[141 129 170 121 140 144 107 111 110 155 138 155 176 104 160] -> mapib
[ 91 134 131 171 168 121 133  88  97 143 125 157 174 112 147] -> soku
[115 118  50 112  91 134 128 171 168 106 131  91  67 152 102] -> kopi
[140 131 180 126 145 138 108 107 106 153 135 158 178 105 157] -> fur
[139 135 192 139 156 129 119  95  99 147 129 160 176 109 150] -> nub
[118 118  50 110  79 142 114 185 174 115 135  91  74 144 113] -> fasu
which: [ 91 134 128 171 168]	kopi
which: [106 131  91  67 152]	kopi

[172 191 185 123 165 187  84 115 163] : zuto
[162 181 185 118 150 182  96 138 173] : kon
[171 190 185 123 164 187  85 117 162] : vuf
[139 134 124 145 146 130 137 116 117] : nufe
[178 198 189 126 172 193  82 111 162] : dadu
[176 196 188 125 170 191  83 112 162] : Nul
[165 178 171 128 161 174  96 115 151] : Mem
[ 85 171 190 185 187 164 123 113 162] : deso
[108  87  82 151 121  86 171 125  91] : nogak
which: [171 190 185 123 164 187  85]	vuf
which: [188 125 170]	Nul
which: [178 171 128 161]	Mem

[104 129 120 120  95 124 157 119 121  96 130 144 149 132 114 134 163 107
 135 140 123 135 131 148 133]  bam
[134 171  97 152 126  90 110 114 117 134 110 124 148 148 116 126 149 107
 159 144 132 164 144 156 126]  Sebi
[135 147 115 146 130  84 106 136 114 125 102 130 155 125 120 108 138 131
 131 144 139 139 126 154 146]  Neno
[149 170 101 147 138 103 104 109 133 127  94 118 151 143 124 101 134 127
 154 154 145 163 140 163 132]  poram
[154 156 136 202 139  81 105 122 134 133  97 119 162 183 156 118 150 111
 151 165 130 129 167 146 141]  nuni
[131 174  92 119 129 116 113 107 119 119 102 117 149 108  91 109 127 126
 139 167 130 165 129 146 137]  rav
[143 181  89 140 133 108 107 105 128 130  99 118 148 144 113 114 136 115
 165 157 138 174 143 157 126]  Gega
[141 146 117 140 136  93 104 129 120 120  95 124 157 121 121  96 130 147
 129 146 145 142 124 157 153]  nefu
which: [104 129 120 120  95 124 157 121 121  96 130]	nefu
which: [167 130 165 129 146]	rav
which: [144 113 114 136 115 165 157]	Gega
which: [ 84 106 136]	Neno
which: [162 183 156 118 150]	nuni
which: [ 84 106 136 114 125 102 130 155 125 120 108]	Neno

[144 151 164 153 169 154 137]  muf
[152 152 172 174 199 154 154]  faso
[154 189 148 176 168 142 153]  lebe
[156 152 153 172 142 168 154]  Ruzu
which: [152 153 172 142 168 154]	Ruzu
which: [144 151 164 153 169 154]	muf
which: [154 137]	muf
which: [151 164 153 169]	muf
which: [168 142]	lebe

[119 131 126 104 159 157 148 129 124 149 126 132 148 140 137 139 117 145
 137 120 143 104 123 123 150 133] : fibe
[138 137 139 117 159 148 157 129 124 149 126 132 148 140 137 139 117 145
 137 120 143 104 123 123 150 133] : gisu
[122 122 147 143 158 113 133 113 161 128 141 132 125 137 140 139 127 121
 132 137 129 136 128 121 117 126] : Fipi
[122 122 147 143 158 113 133 113 161 128 141 132 125 137 140 139 127 121
 132 137 129 159 133 128 131 125] : voba
which: [119 131 126 104 159 157 148 129 124 149 126 132 148 140 137 139 117 145
 137 120 143 104 123 123 150 133]	fibe
which: [138 137 139 117 159 148 157 129 124 149 126 132 148 140 137 139 117 145
 137 120 143 104 123 123 150 133]	gisu
which: [157 148]	fibe
which: [122 122 147 143 158 113 133 113 161 128 141 132 125 137 140 139 127 121
 132 137 129 136 128 121 117 126]	Fipi
which: [127 121 132 137 129 136]	Fipi

[124 126 129 129 130 129 128 127 129 128] -> Bir
[127 128 128 129 128 129 129 127 130 128] -> ran
[122  61 126 130 129 129 125 124 124 116] -> Tase
[126 129 124 129 129 130 125 124 117 130] -> bitu
[127 127 128 128 128 128 128 128 129 128] -> Nebi
[126 127 129 130 128 129 129 126 130 129] -> bele
which: [129 129 130 129]	Bir
which: [124 126 129 129 130 129]	Bir
which: [129 129 130 125 124]	bitu

[124 130 130 139  97 128 128 127 136  68 136 139 131 128] : Rubor
[141 140 133 157  97 131 140 132 156 173 129 113 104 126] : deg
[127 131 140 157 133 140  97 122 130 177 172 139 142 129] : Ledig
[139 133 157  67 148 129 133 121 138 167  83 116 111 125] : Muv
which: [140 133 157  97 131 140]	deg
which: [133 140  97 122 130 177 172]	Ledig
which: [124 130 130 139  97 128 128 127 136  68 136 139]	Rubor
which: [140 133 157]	deg
which: [131 140 157 133 140  97 122 130 177 172 139 142]	Ledig

[135 146 138 140 138 142 151 148] : tunu
[159 132 156 161  82 161 143  91] : Nazab
[139 171 152 160  92 170 204 148] : Dabu
[156 161  82 161 145 164 144  90] : sed
[139 171 152 162  87 172 205 145] : Nilus
[144  87 138 140 138 142 201 151] : Ven
[134 145 136 139 140 141 149 148] : Turo
which: [144  90]	sed
which: [152 162  87 172 205 145]	Nilus
which: [135 146 138 140 138 142 151 148]	tunu
which: [156 161  82 161 143]	Nazab
which: [140 141 149 148]	Turo

[121 170 169  93  93 105  99 130 191 118 116 117 103 152 190]  Zoraz
[115 171 169  92  98 102  93 131 187 115 127 119 112 148 199]  faken
[ 94  93 105  99 130 191 118 130 193 119 110 117  98 154 185]  lil
[130 187 115 127  98 102  93 130 193 119 110 117  98 154 196]  nute
which: [131 187 115 127]	faken
which: [ 93  93 105  99 130 191 118]	Zoraz
which: [130 187 115]	nute

[ 72  92 147 154  89] -> Dokof
[147  72  92 143 122] -> rokub
[ 91 154  92 154 122] -> refif
which: [ 72  92 147 154  89]	Dokof
which: [147  72  92]	rokub
which: [147 154]	Dokof
which: [ 92 147 154]	Dokof

